In the rows, zero is written as 128.
Each row of numbers belongs to one of the objects below and depends on some of the facts about them. Some rows are named. Which object is each other row?

How the objects are related:
beska	ε	794; biflek	ε	515; bovatra	ε	501; breski	ε	501; brevo	ε	501; bridra	ε	501; brigam	ε	501; britrek	ε	235
broditi	ε	794; brovar	ε	383; brugi	ε	383; brunar	ε	235; brunu	ε	501; bruskur	ε	501; budruk	ε	515; bune	ε	501
dakagren	ε	235; daklu	ε	501; datove	ε	501; dilim	ε	501; doklum	ε	235; draflu	ε	501; drazakil	ε	501; drekovur	ε	515
drifla	ε	383; driflil	ε	501; droba	ε	794; drovos	ε	501; drunol	ε	515; drutun	ε	501; fasol	ε	515; feme	ε	501
festobes	ε	515; filola	ε	515; flagrum	ε	794; fleflun	ε	794; flelel	ε	501; fletrun	ε	515; floplosul	ε	383; flosol	ε	515
flosu	ε	515; fodran	ε	515; fotre	ε	501; funen	ε	501; gaklor	ε	501; giski	ε	501; godas	ε	794; grekliklin	ε	515
grevu	ε	235; griledo	ε	501; gritru	ε	501; grofle	ε	501; grokla	ε	515; grugrun	ε	515; guklur	ε	501; gumezir	ε	501
katin	ε	501; kifla	ε	383; kistupa	ε	235; kligruk	ε	235; klirus	ε	501; kliskubik	ε	501; klumi	ε	501; koga	ε	235
konus	ε	501; lagiger	ε	501; latrum	ε	383; leluvim	ε	515; loka	ε	235; loplon	ε	383; loskam	ε	383; lugrik	ε	501
lupu	ε	501; mabrel	ε	501; mamuba	ε	501; maram	ε	501; megrin	ε	383; mukes	ε	235; mumiklis	ε	515; nadi	ε	501
nafin	ε	235; nepedrul	ε	383; niremun	ε	515; nodraren	ε	515; nubrum	ε	501; peple	ε	383; pladofler	ε	383; plafli	ε	501
plami	ε	383; plaplitro	ε	515; platril	ε	235; plazem	ε	383; plebatrik	ε	501; pleske	ε	383; plesu	ε	515; pletak	ε	235
plibrabra	ε	515; pludrir	ε	501; plupla	ε	501; pobu	ε	501; pogru	ε	501; rener	ε	501; rikam	ε	794; rubi	ε	383
rudes	ε	501; rutrum	ε	501; saklus	ε	501; sesko	ε	383; setos	ε	501; sevek	ε	794; sisegras	ε	383; sisuzu	ε	501
sizom	ε	501; skagivur	ε	235; skamu	ε	501; skaskan	ε	501; skiflaskin	ε	501; skubru	ε	501; skupli	ε	501; somabres	ε	501
soskil	ε	383; stedon	ε	383; stedrok	ε	501; stegos	ε	501; stomos	ε	515; stomosis	ε	794; stonel	ε	515; stuneklo	ε	383
stuzar	ε	515; suder	ε	501; susaflir	ε	501; tabrom	ε	501; tedru	ε	501; tigrek	ε	383; traston	ε	515; trebrun	ε	515
tremi	ε	501; treskodren	ε	383; triklem	ε	501; tritifa	ε	501; trobrim	ε	515; trodu	ε	794; trufu	ε	515; truklar	ε	515
truvok	ε	501; turis	ε	501; vagrus	ε	501; veflil	ε	383; verasa	ε	501; vikon	ε	501; vizun	ε	235; votru	ε	383
zepam	ε	794; zifli	ε	794; zore	ε	501; zubrum	ε	501; zulem	ε	235; zustem	ε	383; zuzudek	ε	515; beska	γ	bune
bovatra	γ	nodraren; brevo	γ	kligruk; brovar	γ	klirus; brunar	γ	zifli; dakagren	γ	zore; daklu	γ	koga; doklum	γ	daklu; drazakil	γ	drifla
drekovur	γ	gritru; drovos	γ	budruk; flagrum	γ	britrek; floplosul	γ	nepedrul; flosol	γ	pladofler; fodran	γ	stonel; giski	γ	drazakil; godas	γ	fodran
gritru	γ	somabres; koga	γ	beska; loka	γ	bovatra; loplon	γ	brevo; nepedrul	γ	konus; niremun	γ	veflil; nodraren	γ	grokla; peple	γ	fleflun
plaplitro	γ	truklar; saklus	γ	giski; sevek	γ	trobrim; sizom	γ	funen; skupli	γ	zulem; somabres	γ	drovos; stuzar	γ	brunar; tabrom	γ	filola
tedru	γ	plibrabra; tigrek	γ	zepam; traston	γ	vikon; trodu	γ	bridra; truvok	γ	zustem; votru	γ	nubrum; zepam	γ	plazem; zifli	γ	truvok
zore	γ	rudes; zustem	γ	datove; beska	Σ	rener; beska	Σ	loskam; beska	Σ	rutrum; beska	Σ	drutun; bovatra	Σ	pleske; bovatra	Σ	skubru
breski	Σ	rubi; breski	Σ	stonel; brevo	Σ	setos; brevo	Σ	plaplitro; bridra	Σ	plesu; brigam	Σ	grevu; broditi	Σ	treskodren; broditi	Σ	sizom
brunar	Σ	griledo; brunar	Σ	lupu; brunar	Σ	skubru; brunu	Σ	setos; bruskur	Σ	tritifa; bruskur	Σ	mumiklis; budruk	Σ	zustem; budruk	Σ	driflil
budruk	Σ	pletak; budruk	Σ	turis; bune	Σ	mukes; dakagren	Σ	susaflir; dakagren	Σ	latrum; dakagren	Σ	klumi; daklu	Σ	sisuzu; daklu	Σ	traston
daklu	Σ	rutrum; daklu	Σ	stonel; datove	Σ	brugi; datove	Σ	zore; dilim	Σ	traston; doklum	Σ	stuneklo; draflu	Σ	saklus; draflu	Σ	katin
draflu	Σ	truklar; drazakil	Σ	grofle; drekovur	Σ	mabrel; drifla	Σ	grugrun; drifla	Σ	truvok; drifla	Σ	kifla; driflil	Σ	skupli; driflil	Σ	mumiklis
droba	Σ	verasa; droba	Σ	stonel; drovos	Σ	nubrum; drutun	Σ	saklus; drutun	Σ	megrin; drutun	Σ	skupli; fasol	Σ	flelel; fasol	Σ	flosol
feme	Σ	gumezir; feme	Σ	trufu; feme	Σ	zustem; feme	Σ	flelel; festobes	Σ	bovatra; festobes	Σ	trufu; filola	Σ	grekliklin; filola	Σ	gaklor
flagrum	Σ	zepam; fleflun	Σ	sisuzu; fleflun	Σ	pletak; flelel	Σ	griledo; flelel	Σ	trodu; flelel	Σ	plaplitro; fletrun	Σ	platril; fletrun	Σ	plami
floplosul	Σ	veflil; floplosul	Σ	plami; flosol	Σ	mumiklis; flosu	Σ	bovatra; flosu	Σ	rener; flosu	Σ	driflil; fotre	Σ	driflil; fotre	Σ	skupli
funen	Σ	brunar; gaklor	Σ	funen; gaklor	Σ	grofle; grekliklin	Σ	saklus; griledo	Σ	pleske; griledo	Σ	skubru; gritru	Σ	fotre; gritru	Σ	sisuzu
gritru	Σ	loskam; gritru	Σ	dilim; gritru	Σ	plami; grokla	Σ	driflil; grokla	Σ	mumiklis; grugrun	Σ	driflil; guklur	Σ	stomos; guklur	Σ	treskodren
guklur	Σ	brunar; guklur	Σ	skubru; gumezir	Σ	zubrum; gumezir	Σ	sisuzu; gumezir	Σ	drutun; kifla	Σ	truvok; kistupa	Σ	drazakil; kistupa	Σ	saklus
kistupa	Σ	brunu; kistupa	Σ	setos; kistupa	Σ	turis; kistupa	Σ	flosol; kligruk	Σ	skagivur; kligruk	Σ	rubi; kligruk	Σ	lugrik; kligruk	Σ	driflil
klirus	Σ	megrin; kliskubik	Σ	susaflir; konus	Σ	kliskubik; konus	Σ	pladofler; lagiger	Σ	bovatra; latrum	Σ	fotre; latrum	Σ	lupu; leluvim	Σ	pleske
leluvim	Σ	mumiklis; loka	Σ	saklus; loka	Σ	megrin; loka	Σ	skupli; loka	Σ	flosol; loplon	Σ	fotre; loskam	Σ	saklus; loskam	Σ	grokla
lugrik	Σ	sizom; lugrik	Σ	skupli; lugrik	Σ	skubru; lupu	Σ	skupli; mabrel	Σ	peple; mamuba	Σ	plupla; mamuba	Σ	bridra; mamuba	Σ	grevu
maram	Σ	grekliklin; maram	Σ	zustem; megrin	Σ	mumiklis; nadi	Σ	breski; nafin	Σ	fotre; nafin	Σ	mumiklis; nafin	Σ	plaplitro; niremun	Σ	trufu
nodraren	Σ	sisuzu; pladofler	Σ	stonel; plafli	Σ	budruk; plafli	Σ	plaplitro; plami	Σ	driflil; plami	Σ	grokla; plaplitro	Σ	mumiklis; platril	Σ	latrum
platril	Σ	sizom; platril	Σ	britrek; plazem	Σ	grokla; plebatrik	Σ	grekliklin; plebatrik	Σ	nafin; plebatrik	Σ	skubru; plesu	Σ	saklus; plesu	Σ	megrin
plesu	Σ	stonel; pletak	Σ	sisuzu; pludrir	Σ	pogru; pludrir	Σ	rutrum; pobu	Σ	trodu; pobu	Σ	leluvim; pobu	Σ	turis; pogru	Σ	stomos
rener	Σ	latrum; rener	Σ	skiflaskin; rikam	Σ	broditi; rubi	Σ	mukes; rudes	Σ	fasol; saklus	Σ	megrin; saklus	Σ	pleske; saklus	Σ	lupu
saklus	Σ	plami; sesko	Σ	droba; sesko	Σ	plami; setos	Σ	driflil; setos	Σ	kliskubik; sevek	Σ	katin; sisegras	Σ	treskodren; sisegras	Σ	biflek
sisegras	Σ	grekliklin; sisegras	Σ	brovar; sisegras	Σ	traston; sisuzu	Σ	skubru; sizom	Σ	peple; skagivur	Σ	plupla; skagivur	Σ	festobes; skagivur	Σ	loplon
skamu	Σ	turis; skaskan	Σ	fotre; skaskan	Σ	leluvim; skiflaskin	Σ	pletak; skiflaskin	Σ	truvok; skiflaskin	Σ	skupli; somabres	Σ	grugrun; somabres	Σ	grevu
somabres	Σ	kistupa; somabres	Σ	stonel; stedon	Σ	tremi; stedon	Σ	plibrabra; stedrok	Σ	grofle; stedrok	Σ	grokla; stegos	Σ	grofle; stegos	Σ	mumiklis
stomos	Σ	setos; stomosis	Σ	stomos; stonel	Σ	mumiklis; stuneklo	Σ	bridra; stuneklo	Σ	broditi; stuneklo	Σ	fodran; stuzar	Σ	kifla; suder	Σ	griledo
suder	Σ	stegos; suder	Σ	kistupa; susaflir	Σ	driflil; tabrom	Σ	nubrum; tabrom	Σ	plaplitro; tabrom	Σ	loplon; tedru	Σ	pleske; tedru	Σ	loskam
tedru	Σ	skupli; tigrek	Σ	plebatrik; tigrek	Σ	kifla; traston	Σ	trodu; trebrun	Σ	katin; trebrun	Σ	rutrum; tremi	Σ	sisuzu; tremi	Σ	pladofler
triklem	Σ	skiflaskin; triklem	Σ	plaplitro; trobrim	Σ	biflek; trobrim	Σ	plupla; trobrim	Σ	festobes; trobrim	Σ	lupu; trufu	Σ	zulem; trufu	Σ	susaflir
trufu	Σ	lupu; truklar	Σ	festobes; truklar	Σ	stedrok; truvok	Σ	megrin; vagrus	Σ	klumi; vagrus	Σ	tigrek; vagrus	Σ	driflil; veflil	Σ	nafin
veflil	Σ	grugrun; veflil	Σ	katin; verasa	Σ	kistupa; vikon	Σ	dilim; vizun	Σ	saklus; votru	Σ	driflil; zepam	Σ	soskil; zepam	Σ	bridra
zifli	Σ	stuzar; zifli	Σ	peple; zifli	Σ	sevek; zore	Σ	plami; zulem	Σ	trodu; zulem	Σ	megrin; zulem	Σ	driflil; zulem	Σ	mumiklis
zuzudek	Σ	latrum; zuzudek	Σ	bridra

Known rows:
plafli: [125 143 174 172 137 109 155 104 132 142 120 153 125 118 112 140 131 105
 127 129 136 118 130 104 149 102 153 149 121 151  69 122 131 112 154 119
 138 129 127 145 134]
vikon: [111 151 177 158 134 104 160 105 132 144 122 137 129 115 115 143 131 112
 119 133 133 123 127 109 161  96 150 142 119 152  70 115 133 127 147 124
 142 118 134 141 125]
grokla: [129 161 176  65 171 131  67 136 120 136 131 151 151 183 119 134 151 158
 118 101 153  62  54  84  70  62 144 147 105 115 164 158 119 103 198 183
 148 178 160 105 151]
gritru: [ 98 171 189 127 138  94 164  97 138 145 125 137 135 109 120 146 135 132
 113 135 130 106 133 126 166  84 142 150 120 140  76 108 132 144 144 135
 150 101 141 141 108]
loplon: [183 153 137 136 168 141 136 102 131 106 124 125  87  84 135 132  96 132
 136 104 135 127 126 112 134  85 140 187 144 170 183 115 102 198 120 147
 149 132 102  97 165]
brunar: [ 79 195 116 155 126 104 116  89 113 120 114 113  71 103 122 103 113 149
 200 110 101 105 114 145 143 163  78 197 166 113 138 106 135 123 197 137
  99 189  98 118 124]
drazakil: [108 154 190 160 137 102 154 117 144 148 114 115 121 126 127 138 129 122
 106 130 137 111 114 101 172 106 153 148 105 162  72 128 157 121 166 137
 147 124 132 133 132]
plazem: [149 159 181 144 167 111 113 119 132 114 103  96  92 129 159 116 105 150
 103 109 129 111 109 116 139  86 128 164 113 144 191 129 137 196 124 167
 152 141 104  88 165]
verasa: [114 143 185 188 125  96 155 110 124 150 110 135 123 131 109 140 131 109
 109 140 139 124 127 108 154  98 150 127 119 142  74 126 137 118 143 113
 130 132 124 141 133]
rener: [128 150 154 144 135 120 172  96 131 142 131 143 131  96 104 147 129 115
 133 131 142 132 133 100 163  92 154 155 130 167  68 111 117 137 149 115
 140 113 140 146 130]
sizom: [120 149 160 155 136 116 167 103 135 145 125 135 122 102 107 144 123 113
 128 126 139 128 126 102 171 100 155 151 126 170  66 116 131 130 154 119
 142 119 134 144 129]
skiflaskin: [131 167 142 142 134 122 165  72 113 141 142 165 148  97 101 154 135 108
 144 144 133 144 153 108 142  85 146 151 125 131  74 103  84 141 125 111
 137 109 143 151 110]
loka: [124 215 123 140  86  94 127 101 100 130 114  86 135 152 103 109 155 125
 164 155  98 162 143  96 106 115  97 193 137  92 164 107 101 156 174 117
  85 189 105 127 123]
fleflun: [106 173 187  76 123  88 157 120 122 133 141 184 110 124 104 135 145 133
 150 116  51  90 135 148 130  76 119 101 153 145 159 113 130 143 120 126
 145 124  31  89  80]
pletak: [ 83 201 179  89 105  51 137 103 124 103 122 149 126 100  93 143 154 116
 135 113  82  87 141 196 108  98  90 193 188  75 145  53 120 158 133 151
  95 157  69 141 107]
guklur: [ 92 149 161 193 148 108 148  95 121 150 120 152  97 108 130 132 110 129
 140 130 136 104 125 128 161 130 132 130 115 130  62 127 137 100 151 119
 136 131 128 134 117]
brugi: [169 130 123 147 158 119 108 136 122  97 129  91  95 113 168 139  93  95
 100 107 101 154 105 140 126 124 152 144 103 137 164 101 118 170  90 198
 137 148  82  77 136]
plibrabra: [137 134 101  85 135 134  92 163 101 136 152  95 112 126 107 180 122 114
  96 116 132 127  68 138 102 110 170 105 127 121 124 106 100  96 152 186
 110 181 107  83 109]
biflek: [137 133  99  85 135 134  93 165 104 135 153  91 108 125 112 178 121 116
  99 121 128 128  69 135 104 115 170 106 127 123 125 107 106  94 155 188
 110 181 110  82 108]

Rows to name:
No name comes twice in this set of rows, the named rows included.
[104 210 143 148  86  81 124 112 108 134 102  56 121 158 106 109 151 135
 144 150 101 151 129 106 128 119  97 179 138  99 165 110 132 159 178 122
  85 189  96 120 126] => vizun
[125 155 199 163 125  93 165 116 134 145 115 145 134 128 106 152 145 102
  96 143 132 118 133 114 148  85 154 142 117 142  77 115 135 125 140 120
 134 120 116 147 132] => breski
[106 133 176 204 132 100 147 101 119 145 111 150 111 123 106 133 121 107
 120 130 140 119 124 110 151 110 146 119 123 141  71 131 134 106 139 106
 122 140 121 142 137] => pogru
[144 150 130  99 131 140 119 142 112 151 135 121  95 117  67 173 130 145
 111 127 159 103  90 118 108  71 159 127 166 141 146 119  94 114 169 124
 105 171 108  98 140] => stuzar
[104 131 176 174 136 103 148  95 122 141 116 149 138 121 106 132 124 112
 125 118 144 125 118  97 150  91 143 128 123 145  75 124 129 129 136 122
 131 128 140 149 135] => kliskubik
[164 151 163 156 159 115 125 113 125 108 114 122  84 108 144 132 100 126
 105 118 123 117 124 135 126  92 136 161 132 141 183 117 119 185 104 152
 141 143  87  91 159] => stedon
[155 201 144 111 109 130 114 152  94 175 125  85 117 168  82 172 156 153
  80 191 147 118 117 108  93  65 149 115 121  90 165 133  84 121 168 107
 106 174 110  85 124] => plesu
[181 160 113  84 153 146  84 181 120 126 155 142 127 160 132 171 145  98
 104 124 114  99  75 119  66 122 179 156  96 115 128 129 106  53 186 203
 138 189 105  93 123] => mumiklis
[110 163 202 146 131  81 167 109 133 141 122 157 133 114 109 159 145 106
  99 144 125  99 142 145 148  84 145 143 125 122  76  98 128 128 127 127
 141 108 113 147 116] => daklu
[112 168 173 171 125 103 158 105 119 163 114 101 131 138 122 139 133 126
 108 159 136 138 133  99 162  96 142 128  96 133  82 127 130 136 154 113
 135 123 139 132 119] => draflu
[131 188 154 124 114  91 102 102 118 104 113 144 160 172 113  92 162 104
 171 108  99 127 116  87  81 107 105 216 134 105 163 117 118 135 183 154
 104 195 113 150 149] => zulem
[231 202 159 166 165 134 116 124 129 114 117 158 115 167 171 124 135 108
 114 162 108 112 156  96  73 102 141 215  76 112 198 149  98 147 140 149
 165 150  87  96 169] => megrin
[125 154 173 164 125 106 163 108 133 148 121 124 129 116 104 150 134 108
 113 142 138 135 134  99 160  89 155 147 120 157  75 119 131 131 149 113
 136 122 128 143 128] => bridra
[147 166 182 159 151 112 149 115 141 137 127 172 142 144 136 138 147  96
 124 134 125 104 135  96 130 108 157 176  90 140  72 135 136  92 171 140
 159 127 130 148 135] => bruskur
[161 185 133 101 160 151  95 151 122 152 141 154  94 148 120 155 142 148
 127 139 138  64  91 117  84 108 152 169 119 119 144 148 107  66 211 156
 139 182 115  93 143] => leluvim

Now the same objects, written a new way:
Some rows with their names:
giski: [121 136  92 128 128 131 128 125 144 166 130 129 121 128 107  61 131 137
 160 114 126 124 161 151 151 150 128 100 133 112 112 109 143 145 141]
rutrum: [121 134  89 126 130 132 125 124 149 165 129 134 118 132 107  58 134 135
 169 112 129 129 166 153 153 147 127 105 132 113 111 114 148 147 143]
vizun: [105 147 192 187 160 121 136 131 127 111  70  84 178 177 169 185 119 105
 166 183  92 143 122 131 121  89 100 159  72 141 152 170 157 158  65]
stuzar: [146  95 121 126 141 115 171 156 105  66 151 112 122 116 158 184 126 114
  80 129 161 121 134 128  96  61 146 168 136 159 160 144 137  67 131]
brunar: [114 188 158 185 167 116 162 128 142  78  49 108 197 149 180 187 138  68
 156 162  87 143 114  97  82 141 133 136  98 134 179 141  99 183  93]
zulem: [118 137 161 175 136 121 132 127  95  93  75  89 201 212 164 151 120 144
 132 147  57 155  99 128 134  94 100 139  65 136 142 146 132 155  98]
dilim: [107 117 128 146 139 143 140 135 146 171 142 133 125 110 114  75 126 113
 130 120 132 137 122 134 149 161 102 101 159  94 111 111 121 125 150]
drekovur: [145  97 120 119 133 120 167 163 106  67 142 113 128 119 160 192 127 117
  90 128 164 114 137 127  98  55 151 157 138 162 156 141 135  79 135]
drazakil: [ 98 118 135 138 124 155 123 148 141 180 133 130 129 114 121  77 113 120
 133 130 144 119 129 141 144 151 105  88 159 107 110  98 119 148 155]
vikon: [108 123 125 143 137 140 138 133 144 173 140 130 127 110 112  74 126 116
 130 120 131 129 127 133 148 161 104  99 151  95 112 111 122 128 146]
plupla: [120 138  90 129 124 128 124 127 146 168 130 130 118 131 109  58 133 134
 164 114 129 120 165 155 146 155 130 105 132 119 116 113 141 149 145]
kliskubik: [135 124 128 148 136 133 136 115 133 170 143 112 128  96 116  66 130 110
 127 124 112 124 114 143 152 141 119  91 141  96 124  99  99 119 137]
gaklor: [ 96 119 135 138 124 152 127 148 144 180 135 131 129 112 120  80 114 115
 131 126 145 119 127 134 138 157 108  90 163 105 112  98 117 147 156]
nodraren: [145  90  98 109 161 133 184 157 127  42 136 135 132 121 164 210 154 108
 110 109 154 139 133 112 119  49 136 158 149 134 129 165 142  74 137]
zepam: [179 145 169  92 132 134  77 108  67  98  94 156  81 198 159 130  82 103
 177 143  79 142 124 128  97 134 127 162 163 144 145  87 102 142  95]
tremi: [105 108 109 136 165 158 158 128 166 144 141 156 128 116 116  88 154 109
 152 101 120 167 121 118 174 152  88 104 165  67  90 134 137 117 147]
vagrus: [131 118 115 136 119 128 132 113 123 171 141 113 132 118 111  66 134 121
 133 114 107 110 105 143 159 144 108  86 132  89 104 112 110 127 143]
godas: [195 165 131  73 130 126  72  94  67  87  75 155  79 216 157 126  91 125
 214 133  73 135 160 143 106 122 150 160 140 155 138  86 118 162  94]
zore: [ 99  99 134 133 115 145 121 141 141 184 137 124 123 119 119  85 125 117
 151 131 136 104 112 142 155 144  86  88 150  95  89 120 134 146 145]

Name these rows:
No name comes twice in this set of rows, the named rows included.
[103 112 118 136 133 139 144 132 149 168 138 135 129 119 112  83 137 111
 142 114 126 125 112 127 156 165  92  96 150  80  93 126 131 131 146] => gritru
[144 105 128 118 141 130 173 168 105  70 140 110 134 115 162 196 113 119
  73 127 170 120 140 126  93  51 153 157 142 162 161 126 126  73 137] => fasol
[112 125 129 140 138 141 141 130 144 176 137 122 128 110 111  81 122 118
 135 124 135 123 130 135 149 152 112  99 145  95 116 104 125 129 140] => maram
[105 126 121 150 126 128 139 136 142 175 144 132 123 112 108  63 122 108
 127 122 133 124 124 135 132 180 110 106 154 101 124 108 118 131 148] => sizom
[125 136 160 187 137 110 118 123 109  87  79  93 183 181 178 146 147  98
 166 162  51 146  94 134 121 101 105 143  79 135 149 171 114 170  90] => kligruk
[120 153 210 199 179 140 128 128 124 101  77  72 181 147 186 173 112  98
 154 188  83 168 126 136 125  63 120 156  87 150 177 139 118 145  66] => kistupa
[180 156 163  93 130 128  83 105  67  94  90 157  83 193 161 133  84  96
 176 145  80 137 125 124  88 145 131 160 163 142 148  82  93 148  99] => broditi
[162  96 110 112 119 108 163 146  87  63 136 100 133 119 165 190 138 117
  90 120 144  88 114 131 105  45 153 138 121 152 142 141 120  84 135] => flosu
[115 140 163 195 142 106 122 134 118  89  85 100 177 175 177 141 140  92
 161 166  65 154 107 131 104 119 110 153  89 146 163 168 120 168  90] => dakagren
[135  93 128 116 125 124 159 173 107  73 140 112 127 115 165 198 122 110
  89 135 174 100 132 130  89  57 143 151 145 165 152 137 131  90 141] => truklar
[112 135 123 139 137 140 148 130 144 172 131 126 134 105 113  85 123 108
 129 121 134 120 124 128 140 162 115  94 152  95 118  98 114 136 148] => lagiger
[131 157 101 140 126  87 180 100 127 182 133 109 135 120  85  81 127 119
 112 113 122  90 116 119 128 203 117 105 103  75 123 115 134 114 127] => lupu
[145 107 114 117 129 111 171 159 106  70 139 107 127 118 159 193 125 112
  87 127 167 101 136 127  88  66 154 157 132 161 156 141 135  84 134] => trobrim

